Two labels a row:
[ 1.58  5.06 -0.19  1.45 -1.21 -2.27  0.51 -0.02  0.66  1.29  3.01  0.99
 -0.38 -0.67 -2.03  3.47  2.15  1.01 -0.13 -0.09 -0.45  0.03  1.34 -1.10
 -2.44 -0.40  0.25 -1.79] => <77>, (49)
[ 0.27  0.76  0.63 -2.60 -0.61 -1.89  2.16  0.17  0.31  0.07  4.87  0.20
  0.02 -1.74  3.84 -0.54 -3.52  2.94  1.13  0.01 -0.32  0.58  2.46 -0.04
 -1.96 -0.82  1.90 -0.39] => <73>, (43)
[-1.07 -4.42  0.02  1.44 -1.84 -2.65  2.53  0.39 -0.60 -0.76 -0.34  0.24
 -0.27 -4.73  1.26 -1.17 -0.95 -1.31  1.03  0.87 -2.36 -0.13 -0.51  1.06
 -5.04 -0.67 -2.99  0.24] => <65>, (43)
[ 1.83  1.00  0.72  1.06 -5.56  2.43 -0.68 -1.45  0.44 -0.85 -1.43  1.03
  2.01 -3.12 -4.55 -0.47  0.93  1.19 -1.08  1.33 -0.10 -0.91  0.10 -0.28
 -5.48  0.19 -3.29  0.05] => <65>, (49)
[-0.47  0.22 -1.31  1.89 -1.62  1.47 -0.18 -2.60 -0.98 -1.88 -0.35 -0.14
  2.59 -2.16 -2.82  1.17  0.02 -0.46 -1.32  1.71  2.38  0.96  1.28 -0.47
 -4.21 -0.23 -6.15 -0.69] => <65>, (49)
[-0.81  1.24  0.22  0.83  1.53 -0.13  6.02  0.23  0.23 -1.57 -1.32 -1.61
 -1.98 -1.77  1.46  2.04  0.92 -0.02  0.89 -0.54 -0.59  3.72  2.49  0.49
  0.76  1.63  0.72 -0.46] => <73>, (43)
[ 1.71 -6.29 -1.34 -0.59 -1.65  1.44 -2.08 -0.43 -1.03 -1.57 -0.26 -1.01
  2.25 -4.06  2.97  0.18 -2.42 -2.21 -1.48  1.55 -1.63  1.70 -2.27  1.43
 -1.67 -0.14 -0.97  0.45] => <65>, (43)
[ 0.74 -2.75 -1.18 -1.93 -3.26 -4.68  3.08  0.71 -0.34  0.21 -1.95  0.04
  0.83 -2.59  5.19 -2.22 -1.61  2.72  0.07  1.10 -3.66 -0.01  2.75  0.86
 -3.34  0.98  1.11 -0.48] => <76>, (43)
[-0.74 -0.93  0.64  0.95  1.15 -2.37  2.35 -0.69 -0.63 -2.54 -0.94  1.54
  0.69 -1.27  1.18  2.16 -0.54  0.04 -1.17 -0.22 -0.59  2.18 -0.26  0.36
 -1.62  0.33 -2.35  0.44] => <65>, (43)
[ 0.30  3.27  0.48  0.75  1.28  0.34  5.34 -1.73  1.45 -6.15 -0.82  1.22
 -1.48 -0.82  0.91  7.55  1.41  1.23  0.57  0.31  4.88 -0.09  8.51  0.22
  1.06 -0.30 -0.93 -1.35] => <73>, (43)
[ 0.77  0.49 -0.15  1.10 -2.69 -0.16 -1.73  0.16  0.27 -1.33  0.70  0.45
  3.24 -1.44 -2.35 -0.60  1.44 -1.07 -0.90 -0.46 -0.59 -2.20 -3.80 -0.08
 -4.76  1.11 -0.19  0.62] => <65>, (49)
[ 3.72  4.04 -0.49  3.71 -1.64 -1.72 -1.87  0.09 -1.29 -2.70  0.85 -0.03
 -0.19 -0.27 -1.93  0.64  0.60  3.76 -2.11 -0.08  2.70  0.14  4.73 -0.98
  2.14  0.23 -2.70  0.39] => <70>, (49)
[-0.34 -3.29 -0.87  1.00 -0.97 -2.54 -3.16  0.55 -0.62 -2.20  0.01 -0.59
 -0.43 -0.29  4.11  3.60  0.00 -0.60 -1.16  0.46 -0.06  1.63  3.21  0.45
 -0.80 -1.94 -3.31  0.67] => <76>, (43)
[-1.30 -1.02  1.57  0.22  1.40 -2.74  3.50  0.73 -1.06 -3.62 -0.24 -1.47
  1.79 -2.43  0.42  6.33  0.04 -0.33 -0.78 -0.64  0.72  2.25  2.37  2.31
 -1.70 -0.40 -1.65  0.72] => <77>, (43)
[ 0.37 -0.76 -0.42 -1.17 -2.81 -0.84  5.50  0.98  0.33 -0.85 -2.05  0.30
 -0.16 -2.55  4.69 -1.28 -0.95  1.56  1.68  1.52 -0.08 -0.04  4.77  0.13
 -3.28  1.25 -0.56  0.63] => <76>, (43)
[ 0.58  2.82 -0.25  2.00  1.10 -3.84  4.50  0.18 -0.89 -2.44 -0.60  0.55
 -2.17 -3.35  5.21  2.38 -0.01  1.17  0.52 -0.17  2.20  2.24  5.11  0.13
  0.71 -0.04  2.30 -0.41] => <70>, (43)
[-0.42 -0.94 -0.78  0.71 -0.63 -1.87 -0.24  0.88 -1.08 -1.23  0.29 -0.39
  0.29 -4.07 -0.45  5.92  0.23 -2.48 -1.24 -0.32  0.06 -0.22  1.47  1.47
 -4.56  0.77 -1.82 -1.00] => <77>, (43)
[ 0.04 -5.00  0.42 -3.44 -3.92 -1.40  4.46 -0.10 -0.11  0.06 -1.47 -0.50
  2.43 -3.39  0.07  2.60 -0.04 -0.63 -0.75  0.01 -1.49  0.18 -1.32  2.56
 -4.41  0.02 -2.64  0.24] => <65>, (43)
[ 2.57  7.02 -1.63 -2.60 -5.34 -1.81 -5.39 -0.18  0.23 -0.04 -0.77 -2.45
  0.23 -2.78  3.75 -4.83 -0.08  5.18 -2.22  2.68  1.98 -1.98  2.11 -1.18
 -1.16  2.00  2.16  0.39] => <76>, (49)
[ 0.83 -1.50  1.53 -1.73 -4.00 -2.61  0.46 -0.12  0.04 -1.59 -0.24  0.54
  0.00 -1.78  4.50 -1.13 -0.58  2.16 -0.19  2.35 -0.40  0.08  3.61  0.05
  1.34 -0.04  0.22  0.61] => <76>, (43)
